[[140 145 137 110 143 121]
 [110 132 134 115 127 149]
 [137 140 133 115 141 128]
 [111 131 137 123 127 149]
 [126 128 129 127 132 132]]
:
[[140 145 137 110 143 121]
 [137 140 133 115 141 128]
 [126 128 129 127 132 132]
 [111 131 137 123 127 149]
 [110 132 134 115 127 149]]

[[112 111 104 134 102 115 138 150]
 [101 103 146 120 140 133 127 147]
 [123 127 132 134 127 132 125 124]
 [153 154 117 131 154 148 129 118]]
:
[[153 154 117 131 154 148 129 118]
 [123 127 132 134 127 132 125 124]
 [112 111 104 134 102 115 138 150]
 [101 103 146 120 140 133 127 147]]

[[135 129 115 140 112]
 [143 157 119 139 124]
 [127 119 136 119 137]
 [142 152 107 152 110]
 [138 132 122 133 117]]
:
[[143 157 119 139 124]
 [142 152 107 152 110]
 [138 132 122 133 117]
 [135 129 115 140 112]
 [127 119 136 119 137]]

[[131 131 129 127 135 132 128 120 129 103 129 127 131]
 [142 125 120 138 141 145 121 124 127 110 133 121 137]
 [127 133 130 126 137 135 127 120 128 115 130 127 132]
 [146 118 116 142 131 137 122 132 128 116 131 121 133]
 [132 131 128 128 136 133 127 120 129 101 129 126 131]]
:
[[146 118 116 142 131 137 122 132 128 116 131 121 133]
 [142 125 120 138 141 145 121 124 127 110 133 121 137]
 [132 131 128 128 136 133 127 120 129 101 129 126 131]
 [131 131 129 127 135 132 128 120 129 103 129 127 131]
 [127 133 130 126 137 135 127 120 128 115 130 127 132]]

[[118 117 116 138 121 120 116 120]
 [113 130 112 130 125 126 113 139]
 [125 125 118 134 136 133 130 140]
 [140 113 104 131 110 140 130 137]
 [135 122 123 127 120 140 130 131]]
:
[[140 113 104 131 110 140 130 137]
 [135 122 123 127 120 140 130 131]
 [125 125 118 134 136 133 130 140]
 [118 117 116 138 121 120 116 120]
 [113 130 112 130 125 126 113 139]]

[[120 136 118 108 118 137 113 135 121 125]
 [122 136 126 134 111 134 129 128 118 124]
 [127 131 135 138 112 132 123 145 125 127]
 [115 126 142 145 123 126 126 150 133 125]
 [142 127 130 132 153 126 128 115 125 144]
 [134 149 138 138 114 148 110 130 135 132]
 [130 147 129 136 140 146 108 121 128 130]
 [117 121 127 124 140 122 133 153 119 115]]
:
[[142 127 130 132 153 126 128 115 125 144]
 [134 149 138 138 114 148 110 130 135 132]
 [130 147 129 136 140 146 108 121 128 130]
 [127 131 135 138 112 132 123 145 125 127]
 [122 136 126 134 111 134 129 128 118 124]
 [120 136 118 108 118 137 113 135 121 125]
 [117 121 127 124 140 122 133 153 119 115]
 [115 126 142 145 123 126 126 150 133 125]]
---
[[138 120 127 130 121]
 [118 111 116 125 135]
 [136 142 136 147 112]
 [131 130 152 149 131]]
:
[[138 120]
 [118 111]
 [136 142]]

[[107 119]
 [106 119]
 [128 128]
 [107 119]]
:
[[107 119]
 [106 119]
 [128 128]]

[[124 126 124]
 [134 105 131]
 [128 133 137]
 [126 121 132]]
:
[[124 126]
 [134 105]
 [128 133]]

[[114 100]
 [137 129]
 [122 134]
 [121 118]
 [116 112]]
:
[[114 100]
 [137 129]
 [122 134]]

[[145 115 120  99]
 [124 155 108 138]
 [139 128 125 118]
 [131 116 145 124]
 [122 131 118 124]]
:
[[145 115]
 [124 155]
 [139 128]]

[[113 123 109]
 [157 126 151]
 [144 135 140]]
:
[[113 123]
 [157 126]
 [144 135]]

[[133  98 138 122 147]
 [135 107 137 121 136]
 [130 120 132 126 131]
 [132 118 133 125 131]]
:
[[133  98]
 [135 107]
 [130 120]]

[[129 125 119]
 [130 126 129]
 [120 131 136]
 [130 127 125]
 [142 152 139]]
:
[[129 125]
 [130 126]
 [120 131]]

[[137 147 129 124]
 [112 152 111 124]
 [122 121 125 127]
 [112 115 120 122]]
:
[[137 147]
 [112 152]
 [122 121]]
